B =
[[57 52 58 71 33 54 73 43  6 36 47]
 [50 32 31 48 40 59 52 60 41  7 52]
 [39 48 42 85 46 75 75 49 44 47 27]
 [67 76 64 57 70 64 70 50 75 68 75]
 [64 38 60 11 30 53 64 70 74 48 52]
 [70 75 31 69 91  6 22 31 70 91 38]
 [44 88 47 60 53 62 55 28 59 61 93]
 [51 36 48 38 25 64 78 72 75 38 32]
 [77 30 45 48 72 49 66 57 49 17 64]
 [48 63 48 22 41 67 31 59 69 36 37]
 [52 32 43 22  3 61 79 79 85  4 61]
 [59 50 70 35 44 59 62 78 28 20 42]
 [51 24 42 40 41 62 68 82 52 37 81]]
Give the top-left entry.
Answer: 57
The fourth entry in reading order -> 71
Give the second entry on the main diagonal.
Answer: 32
Give the 3rd entry from the end, reading row by row.
Answer: 52
Give the entry in the top-right corner.
Answer: 47
Give the entry in the bottom-right corner.
Answer: 81
The entry directly above the largest entry is 38
The smallest entry in the first column is 39
Give the fourth-last entry, reading row by row.
Answer: 82
The entry directly above the smallest entry -> 41
The entry directly above the centre entry is 6
Give the third entry on the diagonal from the top-right corner.
Answer: 44
Give the entry in the bottom-left corner.
Answer: 51
The minimum is 3
The third entry on the main diagonal: 42
Give the entry directly below 39.
Answer: 67
Give the largest entry in the first column.
Answer: 77
Give the fifth entry, reading row by row.
Answer: 33
The largest entry in the first row -> 73
Give the second entry on the diagonal from the top-right corner.
Answer: 7
Give the entry just left of 55.
Answer: 62
The entry just left of the centre entry -> 53
Give the largest entry in the last column.
Answer: 93
The entry directly below 25 -> 72
The entry just left of 66: 49
The entry just left of the smallest entry: 22
Give the third entry, reading row by row.
Answer: 58
The entry just right of 3 -> 61
Give the second entry from the end, reading row by row.
Answer: 37
Give the entry directly below the smallest entry.
Answer: 44

[[ 20 -18  14   9 -23  -5]
 [-60  11 -57 -51  21  21]
 [  5  10 -21  26  12 -12]
 [  4  16 -47 -22  -7 -11]
 [ -2 -16  28  39 -17 -13]
 [ 21 -13  17  12 -20  -1]
 [ -2 -11  30  37 -20  -8]
 [ 27 -12  14  -6 -21  -5]
 [ 21  -7  25  -4   7  18]
 [ -6 -11  32  36 -14  -5]
 [ 27 -11  20  -7 -18   6]
 [ 15 -13  12  16 -28  -5]
 [ 33 -11  15  -7 -10   5]
 [  0  -3  40   9   1  -5]
 [  4   6  30  27  18   3]
 [ 17 -12  14  11 -31  -7]]
Rows and columns are numbered from 1.
What is the top-left entry? 20
What is the entry at row 1, column 3? 14
The entry just left of the largest entry is -3
The entry directly above the largest entry is 15
The bottom entry of the column that holds the largest entry -> 14
The entry in row 3 and column 1 -> 5
The bottom-right entry -> -7
What is the entry in row 2 and column 3? -57
What is the top-right entry? -5
What is the entry at row 1, column 2? -18
The entry just right of 32 is 36
The entry in row 3 and column 3 -> -21
What is the entry just right of the smallest entry? 11
What is the entry just right of -4? 7
What is the entry in row 2 and column 1? -60
The entry directly below -8 is -5
The entry in the bottom-left corner -> 17
What is the maximum? 40
The entry just right of -17: -13
The entry just left of 7 is -4

Read these off the table that follows.
1) Find the last entry, reading row by row.
2) Find the third entry in reading order.
3) Find the entry in the bottom-left corner.
4) Find the top-left entry.
5) Find the fifth entry in reading order.
6) Find the entry just right of 134.071.
7) Find the minimum.
8) Find the entry directly above the largest entry.
25.325	50.988	28.646	-129.397	225.104	67.114	-1.074	-25.063
101.404	134.071	6.761	189.811	-14.514	173.715	-32.846	-59.901
244.809	61.812	33.150	52.284	77.587	71.021	21.858	17.037
1) 17.037
2) 28.646
3) 244.809
4) 25.325
5) 225.104
6) 6.761
7) -129.397
8) 101.404

[[5421, 4513, 4863, 4322, 6317, 4374, 4527, 3959, 4111, 5649, 4080, 5653, 4315, 3922, 5580], [6474, 2451, 6373, 2469, 7880, 5842, 5655, 2568, 3626, 4840, 2582, 6440, 2425, 3732, 6321], [3345, 1900, 4979, 2525, 3458, 5793, 5871, 3612, 4621, 1380, 3429, 3385, 2327, 5204, 3069]]
The largest entry: 7880
The entry just left of 2327: 3385
Report the entry just left of 7880.
2469
Report the entry just left of 4863.
4513
The entry just right of the smallest entry -> 3429
The entry just left of the centre entry: 5655
The entry just left of 3732 -> 2425
The entry just left of the smallest entry: 4621
Report the entry just right of 2327.
5204
The entry just left of 3429 -> 1380
The entry just right of the centre entry: 3626

Questions about the matrix below. Indices start at 1.
1) The entry in row 1 and column 1?
2) The entry just right of -29?
3) The entry in the bottom-right corner?
4) The bottom entry of the column that holds the smallest entry?
5) The entry at row 3, column 1?
6) The entry at row 2, column 1?
7) The entry directly above 55?
8) The entry at row 1, column 2?
[[ 49 -19   1 -27]
 [-31 -15  27 -15]
 [ -9 -29  55 -19]
 [ 56  -6 -12 -19]]
1) 49
2) 55
3) -19
4) 56
5) -9
6) -31
7) 27
8) -19

Questions about the table below.
1) The entry in the bottom-right corner?
2) The smallest entry in the first column?
3) The entry directly above the largest entry?
4) The top-left entry?
5) The entry just right of 26?
6) The entry in the top-right corner?
7) The top entry of the column that holds the smallest entry?
8) The last entry in the row that holds the smallest entry?
[[ 23 -28   1  22 -15  -1  16   6  -1 -37  25 -34]
 [ 16  18 -16   0  17  12  12  13  -8 -50 -36   5]
 [ 29 -20   1  19 -26 -21  38   6  37 -49  -3   3]
 [  1  -7 -18  -2  27 -15   1  26   7  -5 -15  -6]
 [ -1   1  -1 -13  -1  -8   3  22 -37 -21  -4 -22]
 [-29 -16  17  62 -15 -25   4   5  17  24 -46 -20]
 [-11 -31  18  48  54 -16  -3   2  15   5 -48 -27]
 [ 18  -5   6 -17 -10   7  15 -21  24  44  35  -8]]
1) -8
2) -29
3) -13
4) 23
5) 7
6) -34
7) -37
8) 5

X =
[[-28 -26  14   4   7 -12  33   5   9  -4  -3  -1  -8]
 [-27 -18   3   3  16  -4  23  18   9   0  -1  -6 -10]
 [-28 -26  11   6   4 -11  25  10   1  -5  -3   4  -4]
 [-11 -21  11  -6  16   4  12   3 -33   6   8  -7  -5]
 [-17 -22  14   7  -1 -11   9   5 -16 -15  -3  -3  -5]
 [-22 -19   4   4   7  -7  13  15   2 -10  -1  -5  -6]
 [-13 -22   3  -3   8   0   2   7 -45   0  10  -5  -2]
 [ -8 -16   9  -1  17  -5   8   0 -39   3   6 -21 -16]
 [-15 -21  12   0   9  -6  15   6   0  -8   0  -7  -6]
 [-28 -20   0   4   9  -1  16  20  -9  -3   2   0  -4]
 [-14 -13   4   1  19 -10  14  11   6  -2  -1 -21 -17]
 [ -7 -19  11  -1  12  -1   2   1 -54   6   6 -11  -8]
 [-20 -13   4   9   9 -14  11  13  -7 -10  -5 -17 -17]]
Rows and columns are numbered from 1.
Which number is the entry at row 1, column 1? -28
The entry at row 1, column 2: -26
Which number is the entry at row 3, column 1? -28
The largest entry: 33
The entry in the bottom-right corner is -17
The centre entry -> 2
Which number is the top-right entry? -8
The entry in row 2 and column 3: 3
The entry just left of the largest entry: -12
Which number is the entry just right of the largest entry? 5
The entry directly below the centre entry -> 8
The top entry of the column that holds the smallest entry: 9
The entry directly below the largest entry is 23
Which number is the entry in row 1 and column 3? 14
Which number is the entry at row 3, column 2? -26
The bottom-left entry is -20
Which number is the entry at row 2, column 1? -27
The smallest entry -> -54
Which number is the entry just right of the centre entry? 7
The bottom entry of the column that holds the largest entry is 11
The entry directly above the centre entry -> 13
Which number is the entry directly above -54? 6
The entry just left of the centre entry -> 0
Which number is the entry in row 3 and column 3? 11

a = -101.384    59.491  -216.264   -47.988   -73.296   -70.204    94.362  -147.520   139.196   -44.471  -208.426   -41.940     6.371
What is the entry just right of -147.520?
Answer: 139.196
What is the smallest entry?
Answer: -216.264
What is the entry just left of 59.491?
Answer: -101.384

Read these off the row that follows.
1) Give the entry just right of the largest entry.
2) Give the 1st entry from the right.
3) Give the third largest entry.
4) Give the entry just right of the smallest entry.
5) Give the third smallest entry.
6) Give the entry just left of 226.2.
7) Give the third entry from the right.
8) Give the minimum.
[-216.7  -11.0  -40.5  226.2  -41.3   46.0 -141.8   42.4 -159.5  -44.7
  -30.1  -51.0  -54.2  -43.1  -42.5  -16.9]
1) -41.3
2) -16.9
3) 42.4
4) -11.0
5) -141.8
6) -40.5
7) -43.1
8) -216.7
